Below are the code and all the weights of a small trained network. Each question names an input and a class and asks about switching units off, where a switched-off unit gives its printed mean instead of its output.

import numpy as np


def w(rows, s, z=0):
    codes = np.array(rows[::2]) - 128.0
    scale = np.full(codes.shape[1], s)
    scale[-1] = z or s
    return codes * scale


def f(y):
    return np.maximum(y, 0)


def log_softmax(a):
    a = a - a.max(-1, keepdims=True)
    return a - np.log(np.exp(a).sum(-1, keepdims=True))


def net(x, mask):
    res = np.array(x, float).reshape(1, 8) / 4 @ E
    y = f(res @ A[0][:, :-1].T + A[0][:, -1])
    res = res + np.where(mask, y, B[0][:, -1]) @ B[0][:, :-1]
    return log_softmax(res[-1] @ U[:, :-1].T + U[:, -1])


A, B = {}, {}
E = w([
[57,84,192,43,236,139,67,255,97,216],'x0',
[228,238,128,85,179,226,66,18,162,214],'x1',
[119,80,93,124,67,177,65,185,134,143],'x2',
[172,166,12,106,197,81,68,136,9,61],'x3',
[146,91,99,156,143,95,99,86,151,190],'x4',
[60,125,133,180,140,175,84,108,135,111],'x5',
[102,137,123,121,97,178,113,186,124,97],'x6',
[89,93,113,92,77,142,86,97,130,119],'x7',
],0.0075)
A[0] = w([
[169,144,91,170,39,109,133,108,134,77,193],'N1',
[120,155,137,195,123,137,159,131,128,123,158],'N2',
[131,154,87,142,153,112,113,115,44,89,106],'N3',
[119,70,167,136,124,175,193,131,202,155,100],'N4',
[207,175,127,127,135,185,101,112,99,140,114],'N5',
[94,145,144,113,146,94,98,159,111,168,56],'N6',
[73,47,114,175,107,56,173,166,94,95,119],'N7',
[160,193,117,126,158,183,68,91,128,119,113],'N8',
[98,106,140,92,170,115,116,157,111,172,65],'N9',
[125,113,176,138,106,127,130,121,157,139,86],'N10',
[107,123,158,91,169,130,111,163,123,153,60],'N11',
[84,137,205,115,131,123,184,126,199,152,162],'N12',
[148,112,96,90,176,85,111,128,84,115,108],'N13',
[150,156,146,80,115,139,86,99,124,148,171],'N14',
[115,120,207,77,156,110,92,173,91,169,39],'N15',
[84,119,168,70,192,97,75,162,139,151,87],'N16',
[102,142,2,118,207,133,120,133,41,102,71],'N17',
[163,121,141,95,164,191,113,98,136,146,104],'N18',
[92,50,108,178,139,28,133,161,133,62,83],'N19',
[147,141,93,168,78,118,157,106,142,120,94],'N20',
[114,115,122,119,93,148,111,125,111,113,251],'N21',
[171,119,109,114,114,149,110,113,118,187,183],'N22',
],0.011,0.0026)
B[0] = w([
[204,130,228,181,146,93,96,80,110,51,233],'N1',
[237,101,159,141,109,140,159,70,143,85,167],'N2',
[172,92,63,136,23,202,90,149,75,124,195],'N3',
[151,61,104,100,54,197,64,132,83,206,221],'N4',
[63,174,158,130,162,114,207,156,123,151,218],'N5',
[161,138,163,150,98,134,50,99,135,44,179],'N6',
[42,205,253,67,168,69,159,152,201,236,246],'N7',
[78,151,232,103,169,113,107,132,195,181,226],'N8',
[149,146,178,162,103,107,130,51,108,4,199],'N9',
[185,78,108,131,61,181,71,170,35,195,172],'N10',
[178,129,170,220,186,66,102,187,117,116,195],'N11',
[145,71,68,80,16,199,137,172,40,180,228],'N12',
[139,71,98,110,107,186,81,184,119,148,186],'N13',
[62,205,142,158,207,181,170,163,171,131,194],'N14',
[165,100,180,150,148,51,88,95,115,59,220],'N15',
[137,142,235,227,108,86,36,80,88,70,228],'N16',
[204,31,71,40,58,165,103,132,27,222,221],'N17',
[112,199,124,74,201,144,178,111,172,141,200],'N18',
[106,238,173,82,210,204,243,199,170,135,235],'N19',
[190,85,181,188,112,133,85,53,113,42,193],'N20',
[173,163,130,147,216,147,155,93,131,95,172],'N21',
[136,165,182,91,199,120,154,151,74,107,186],'N22',
],0.0066,0.012)
U = w([
[91,203,158,68,229,111,169,174,209,172,207],'0',
[193,89,150,251,150,30,78,85,146,2,1],'1',
[181,32,57,72,105,170,91,165,107,193,183],'2',
],0.007,0.0012)

Each question gives the input, the list of numbers given to net, and the class t.
The units are the neurons (one row each of A and B). Each row of codes is followed by its name. A weight is (code - 128) times the scale printed after its matrix; where a second scale follows, it is the last column's (A, B and U).
mask holds one flag per neuron, in row order. A switched-off neuron (its flag False) gives its mean, the last column of its row in B, instead of its output. The means were averaged over made-up inputs and are rounded, as every weight is.
A unit's drop is (log p(t) with every unit on - log p(t) with that unit switched off) / (log p(t) with every unit on - log p(t) with every unit switched off).
The circuit of an input: a set's keep is (log p(t) with only the set's units on - log p(t) with every unit switched off) / (log p(t) with every unit on - log p(t) with every unit switched off). Starting from the 12 units with the biggest drops (on a tie, the unit counted first), units are removed one at a time, each time the one whose removal leaves the highest keep (on an exact tie, the one counted first), for as long as the keep stays at least 0.8.
circuit, biggest first: the units of the circuit, biggest drop first
k most important neurons: the k neurons with the biggest drops, biggest first
drop of u: that unit's drop, to one decimal
input [4,-8,6,3,2,-5,4,-6], class 0: most important neuron : (N7)
input [3,2,8,-3,-4,-2,-3,-1], class 1: circuit, biggest first : (N17; N7)
input [-4,4,-4,-5,8,-6,6,3], class 2: 2 most important neurons : (N7; N19)
input [6,-4,6,-5,-7,-3,-8,8], class 1: 2 most important neurons : (N16; N15)
input [8,-8,2,7,4,-5,3,8], class 0: 4 most important neurons : (N19; N7; N1; N20)
input [-2,6,1,-7,8,7,-2,-1], class 2: 2 most important neurons : (N4; N7)
input [8,-6,4,0,-2,8,2,-5], class 1: 3 most important neurons : (N16; N15; N9)
input [4,3,6,1,3,-4,-1,8], class 1: 3 most important neurons : (N7; N19; N16)
input [-2,-7,-3,8,5,8,-7,2], class 2: 3 most important neurons : (N17; N3; N13)
input [-1,8,8,7,6,4,6,3], class 0: 2 most important neurons : (N8; N5)
input [2,-5,-8,6,-3,-8,-4,-7], class 2: 2 most important neurons : (N17; N3)
input [5,2,5,4,-7,-4,-8,4], class 1: drop of N16 : 0.1
input [-3,-7,-3,-4,-1,-7,-7,-1], class 0: drop of N7 : 0.1
input [-2,-3,2,5,1,6,-5,-3], class 2: drop of N17 : 0.3
input [0,3,-7,-7,4,8,1,-8], class 2: drop of N20 : 0.0
input [-3,-1,7,7,-8,2,2,7], class 2: circuit, biggest first : (N17)
